Below are the code and all the weights of a small trained network. Each question names an input and a class and asks about switching units off, where a switched-off unit gives its printed mean instead of its output.

import numpy as np


def w(rows, s, z=0):
    codes = np.array(rows[::2]) - 128.0
    scale = np.full(codes.shape[1], s)
    scale[-1] = z or s
    return codes * scale


def norm(h):
    return h / np.sqrt((h * h).mean(-1, keepdims=True) + 1e-5)


def f(y):
    return np.maximum(y, 0)


def log_softmax(a):
    a = a - a.max(-1, keepdims=True)
    return a - np.log(np.exp(a).sum(-1, keepdims=True))


def net(x, mask):
    res = np.array(x, float).reshape(1, 3) / 4 @ E
    u = 0
    for l in range(3):
        y = f(norm(res) @ A[l][:, :-1].T + A[l][:, -1])
        res = res + np.where(mask[u : u + 7], y, B[l][:, -1]) @ B[l][:, :-1]
        u += 7
    return log_softmax(norm(res)[-1] @ U[:, :-1].T + U[:, -1])


A, B = {}, {}
E = w([
[187,157,114],'x0',
[174,106,169],'x1',
[184,2,82],'x2',
],0.0056)
A[0] = w([
[172,152,74,88],'0.n1',
[158,77,126,121],'0.n2',
[144,125,6,254],'0.n3',
[97,178,163,37],'0.n4',
[169,147,141,75],'0.n5',
[52,111,105,129],'0.n6',
[119,144,156,7],'0.n7',
],0.017,0.0041)
B[0] = w([
[39,101,120,167],'0.n1',
[208,152,108,198],'0.n2',
[165,89,1,254],'0.n3',
[130,164,86,192],'0.n4',
[52,106,153,150],'0.n5',
[92,52,176,198],'0.n6',
[120,168,87,137],'0.n7',
],0.012,0.008)
A[1] = w([
[147,111,158,27],'1.n1',
[93,130,77,255],'1.n2',
[123,100,174,48],'1.n3',
[74,119,185,93],'1.n4',
[143,12,123,211],'1.n5',
[121,183,129,73],'1.n6',
[193,90,205,91],'1.n7',
],0.011,0.0025)
B[1] = w([
[132,164,121,131],'1.n1',
[138,81,129,235],'1.n2',
[52,185,151,139],'1.n3',
[63,67,217,163],'1.n4',
[79,220,52,255],'1.n5',
[62,109,77,161],'1.n6',
[104,255,105,149],'1.n7',
],0.0065,0.0067)
A[2] = w([
[128,65,183,126],'2.n1',
[143,164,187,3],'2.n2',
[80,60,67,64],'2.n3',
[152,86,69,129],'2.n4',
[74,192,150,209],'2.n5',
[101,220,124,98],'2.n6',
[251,203,198,113],'2.n7',
],0.011,0.0038)
B[2] = w([
[128,62,169,149],'2.n1',
[64,144,104,129],'2.n2',
[80,255,173,246],'2.n3',
[54,156,95,248],'2.n4',
[155,26,80,253],'2.n5',
[143,105,67,207],'2.n6',
[57,217,237,150],'2.n7',
],0.008,0.0053)
U = w([
[75,53,214,136],'0',
[144,231,160,116],'1',
[174,116,195,5],'2',
[131,114,5,178],'3',
],0.017,0.011)

Each question gives the input, the list of numbers given to net, and the class t.
The units are the neurons (one row each of A and B). Each row of codes is followed by its name. A weight is (code - 128) times the scale printed after its matrix; where a second scale follows, it is the last column's (A, B and U).
mask holds one flag per neuron, layer by layer. A switched-off neuron (its flag False) gives its mean, the last column of its row in B, instead of its output. The means were averaged over made-up inputs and are rounded, as every weight is.
A unit's drop is (log p(t) with every unit on - log p(t) with that unit switched off) / (log p(t) with every unit on - log p(t) with every unit switched off).
The circuit of an input: a set's keep is (log p(t) with only the set's units on - log p(t) with every unit switched off) / (log p(t) with every unit on - log p(t) with every unit switched off). Starting from the 12 units with the biggest drops (on a tie, the unit counted first), units are removed one at a time, each time the one whose removal leaves the highest keep (on an exact tie, the one counted first), for as long as the keep stays at least 0.8.
circuit, biggest first: the units of the circuit, biggest drop first
unit that matters most: the unit with the biggest drop
top k neurons: the k neurons with the biggest drops, biggest first
drop when u is switched off: that unit's drop, to one decimal
input [-3,-2,-2], class 0: top 2 neurons	0.n3, 0.n6
input [-7,-7,-1], class 0: circuit, biggest first	0.n6, 0.n3
input [1,4,1], class 1: top 3 neurons	0.n3, 0.n2, 2.n7
input [1,6,3], class 1: top 3 neurons	0.n2, 0.n3, 2.n7
input [-8,5,-6], class 0: top 2 neurons	0.n3, 0.n2
input [-4,-5,-6], class 0: circuit, biggest first	0.n3, 0.n6
input [6,6,-2], class 0: top 2 neurons	0.n3, 0.n5
input [-2,-6,-4], class 0: unit that matters most	0.n6
input [2,7,0], class 1: top 3 neurons	0.n3, 2.n7, 0.n6
input [0,7,3], class 1: top 2 neurons	0.n3, 0.n2
input [-3,-7,-7], class 0: top 4 neurons	0.n3, 0.n6, 0.n2, 1.n5
input [-2,-8,-8], class 0: drop when 0.n2 is switched off	0.8
input [8,6,-2], class 0: drop when 0.n3 is switched off	0.5
input [-4,-3,-3], class 0: drop when 0.n6 is switched off	0.2
